Below is a small trained network, with its code and all its weights. Each question gives an input and a class and asks what happens when units are switched off, that is, made to give their printed mean instead of their output.

import numpy as np


def w(rows, s, z=0):
    codes = np.array(rows[::2]) - 128.0
    scale = np.full(codes.shape[1], s)
    scale[-1] = z or s
    return codes * scale


def f(y):
    return np.maximum(y, 0)


def log_softmax(a):
    a = a - a.max(-1, keepdims=True)
    return a - np.log(np.exp(a).sum(-1, keepdims=True))


def net(x, mask):
    res = np.array(x, float).reshape(1, 3) / 4 @ E
    y = f(res @ A[0][:, :-1].T + A[0][:, -1])
    res = res + np.where(mask, y, B[0][:, -1]) @ B[0][:, :-1]
    return log_softmax(res[-1] @ U[:, :-1].T + U[:, -1])


A, B = {}, {}
E = w([
[222,222,201,14,25,33,107],'x0',
[45,213,222,100,230,108,200],'x1',
[183,220,58,3,233,223,8],'x2',
],0.0066)
A[0] = w([
[60,207,229,119,222,139,198,217],'N1',
[72,84,62,205,212,197,160,4],'N2',
[49,57,89,171,203,196,108,3],'N3',
[253,5,26,171,34,166,42,221],'N4',
[190,178,211,22,38,41,108,213],'N5',
[72,27,83,218,231,216,127,26],'N6',
[151,219,49,40,219,213,31,169],'N7',
[39,54,195,191,21,45,228,160],'N8',
],0.0066,0.003)
B[0] = w([
[108,27,138,37,209,67,206,199],'N1',
[236,202,212,146,170,143,74,186],'N2',
[208,225,179,169,145,144,99,180],'N3',
[138,62,135,28,244,62,221,245],'N4',
[191,234,153,133,184,207,75,230],'N5',
[204,221,169,154,181,155,96,205],'N6',
[17,92,4,254,118,39,45,228],'N7',
[67,150,26,231,161,50,21,233],'N8',
],0.0066,0.012)
U = w([
[50,125,45,234,88,69,52,48],'0',
[214,247,193,139,118,160,74,177],'1',
[109,57,138,66,229,73,197,186],'2',
[78,88,93,148,140,159,157,204],'3',
[108,67,254,105,35,187,181,2],'4',
[111,81,190,115,37,211,225,2],'5',
[109,74,215,109,31,210,225,2],'6',
],0.0073,0.0046)

Each question gives the input, the list of numbers given to net, and the class t.
The units are the neurons (one row each of A and B). Each row of codes is followed by its name. A weight is (code - 128) times the scale printed after its matrix; where a second scale follows, it is the last column's (A, B and U).
mask holds one flag per neuron, in row order. A switched-off neuron (its flag False) gives its mean, the last column of its row in B, instead of its output. The means were averaged over made-up inputs and are rounded, as every weight is.
A unit's drop is (log p(t) with every unit on - log p(t) with that unit switched off) / (log p(t) with every unit on - log p(t) with every unit switched off).
The circuit of an input: a set's keep is (log p(t) with only the set's units on - log p(t) with every unit switched off) / (log p(t) with every unit on - log p(t) with every unit switched off). Starting from all 8 units, units are removed one at a time, each time the one whose removal leaves the highest keep (on an exact tie, the one counted first), for as long as the keep stays at least 0.8.
circuit, biggest first: the units of the circuit, biggest drop first
unit that matters most: the unit with the biggest drop
top k neurons: the k neurons with the biggest drops, biggest first
drop of u: that unit's drop, to one decimal
input [-6,-5,4], class 1: unit that matters most -> N6
input [-8,4,7], class 1: top 3 neurons -> (N2; N6; N3)
input [5,3,-7], class 0: top 2 neurons -> (N8; N4)
input [-8,3,6], class 1: top 4 neurons -> (N2; N6; N3; N8)
input [-4,3,-2], class 1: circuit, biggest first -> (N4; N7)
input [2,2,3], class 3: top 2 neurons -> (N8; N4)
input [1,-6,5], class 2: top 2 neurons -> (N4; N8)
input [-8,8,1], class 1: top 4 neurons -> (N2; N6; N3; N4)
input [-6,-3,-5], class 1: top 4 neurons -> (N7; N6; N2; N3)
input [-5,4,5], class 0: top 2 neurons -> (N7; N4)
input [0,5,-7], class 0: top 2 neurons -> (N8; N4)
input [-5,4,3], class 1: top 2 neurons -> (N4; N2)
input [4,-6,-5], class 2: top 2 neurons -> (N4; N7)
input [4,1,-6], class 0: unit that matters most -> N8
input [-8,5,-5], class 1: top 2 neurons -> (N2; N6)
input [1,4,6], class 0: top 2 neurons -> (N7; N4)
input [-6,2,6], class 0: top 2 neurons -> (N7; N5)
input [6,1,-6], class 0: top 4 neurons -> (N8; N6; N2; N3)
input [7,4,-8], class 0: drop of N8 -> 2.4
input [0,0,1], class 3: drop of N5 -> 0.2
input [-2,-6,0], class 2: drop of N1 -> 0.0
input [-5,-2,0], class 1: drop of N6 -> 0.1
input [4,2,-8], class 0: circuit, biggest first -> (N8)
